Below is a small trained network, with its code and all its weights. Each question gives an input and a class and asks what happens when units are switched off, that is, made to give their printed mean instead of their output.

import numpy as np


def w(rows, s, z=0):
    codes = np.array(rows[::2]) - 128.0
    scale = np.full(codes.shape[1], s)
    scale[-1] = z or s
    return codes * scale


def f(y):
    return np.maximum(y, 0)


def log_softmax(a):
    a = a - a.max(-1, keepdims=True)
    return a - np.log(np.exp(a).sum(-1, keepdims=True))


def net(x, mask):
    res = np.array(x, float).reshape(1, 6) / 4 @ E
    y = f(res @ A[0][:, :-1].T + A[0][:, -1])
    res = res + np.where(mask, y, B[0][:, -1]) @ B[0][:, :-1]
    return log_softmax(res[-1] @ U[:, :-1].T + U[:, -1])


A, B = {}, {}
E = w([
[7,100,147,199],'x0',
[111,189,216,204],'x1',
[54,170,159,1],'x2',
[201,101,219,139],'x3',
[133,193,59,168],'x4',
[102,102,135,27],'x5',
],0.0084)
A[0] = w([
[222,69,102,25,155],'n0',
[129,163,201,107,141],'n1',
[205,236,110,205,116],'n2',
[135,60,232,141,197],'n3',
[147,219,112,150,127],'n4',
[101,182,89,112,96],'n5',
[175,61,98,181,103],'n6',
[188,20,129,176,138],'n7',
[50,219,212,165,254],'n8',
[129,78,134,143,88],'n9',
[19,33,85,104,165],'n10',
[46,160,108,103,133],'n11',
[225,119,111,154,113],'n12',
[81,146,35,163,130],'n13',
[161,116,116,56,105],'n14',
[87,94,51,179,134],'n15',
[10,71,136,150,144],'n16',
],0.011,0.0076)
B[0] = w([
[127,79,62,66,233],'n0',
[152,160,147,106,175],'n1',
[174,116,131,170,205],'n2',
[127,100,168,61,219],'n3',
[244,130,130,166,170],'n4',
[160,130,95,132,158],'n5',
[101,93,130,154,178],'n6',
[91,91,141,130,198],'n7',
[170,128,192,123,245],'n8',
[148,124,136,161,141],'n9',
[81,184,128,110,219],'n10',
[158,162,142,130,184],'n11',
[131,70,107,161,184],'n12',
[135,140,106,162,192],'n13',
[168,123,73,80,177],'n14',
[81,135,116,189,185],'n15',
[79,187,137,94,202],'n16',
],0.011,0.013)
U = w([
[186,85,29,20,155],'0',
[139,254,105,139,48],'1',
[119,107,231,56,55],'2',
[185,115,244,56,210],'3',
[211,184,180,58,253],'4',
[126,30,142,182,98],'5',
[254,178,103,219,100],'6',
[146,108,63,115,64],'7',
],0.0088,0.0037)

Each question gives the input, the list of numbers given to net, and the class t.
The units are the neurons (one row each of A and B). Each row of codes is followed by its name. A weight is (code - 128) times the scale printed after its matrix; where a second scale follows, it is the last column's (A, B and U).
mask holds one flag per neuron, in row order. A switched-off neuron (its flag False) gives its mean, the last column of its row in B, instead of its output. The means were averaged over made-up inputs and are rounded, as every weight is.
A unit's drop is (log p(t) with every unit on - log p(t) with that unit switched off) / (log p(t) with every unit on - log p(t) with every unit switched off).
The circuit of an input: a set's keep is (log p(t) with only the set's units on - log p(t) with every unit switched off) / (log p(t) with every unit on - log p(t) with every unit switched off). Starting from the 12 units with the biggest drops (on a tie, the unit counted first), units are removed one at a time, each time the one whose removal leaves the highest keep (on an exact tie, the one counted first), for as long as the keep stays at least 0.8.
units of the circuit, in order: the units of the circuit, biggest drop first
unit that matters most: the unit with the biggest drop
top k neurons: the k neurons with the biggest drops, biggest first
drop of u: that unit's drop, to one decimal
input [-1,8,-5,7,-1,-1], class 3: unit that matters most : n3
input [1,-6,4,3,-4,-4], class 0: units of the circuit, in order : [n8 n0]
input [-7,0,8,7,-1,-7], class 0: units of the circuit, in order : [n0 n14]
input [3,-8,-4,-7,-5,-2], class 1: units of the circuit, in order : [n10 n16 n15]
input [8,-1,-7,-3,5,3], class 1: units of the circuit, in order : [n16 n10]
input [6,-2,-5,-6,6,-2], class 1: top 2 neurons : [n16 n10]
input [7,7,-4,-3,-4,0], class 2: units of the circuit, in order : [n16 n3]
input [6,-6,-8,-4,-3,8], class 1: top 2 neurons : [n10 n16]
input [-2,1,3,-1,6,3], class 6: units of the circuit, in order : [n3 n0 n16]
input [4,2,-2,-3,-4,0], class 2: units of the circuit, in order : [n4 n2 n16]
input [6,-1,-4,-2,7,1], class 1: units of the circuit, in order : [n16 n12]
input [1,-2,2,5,7,-1], class 6: top 2 neurons : [n3 n0]
input [1,-2,1,1,-8,8], class 0: drop of n8 : 0.1
input [8,1,-5,-4,5,-2], class 1: units of the circuit, in order : [n16]
input [-3,-2,8,8,7,-4], class 0: drop of n10 : 0.2
input [-5,8,6,-5,4,-4], class 6: drop of n4 : 0.1
input [-6,0,8,-1,-1,-2], class 0: drop of n14 : 0.1
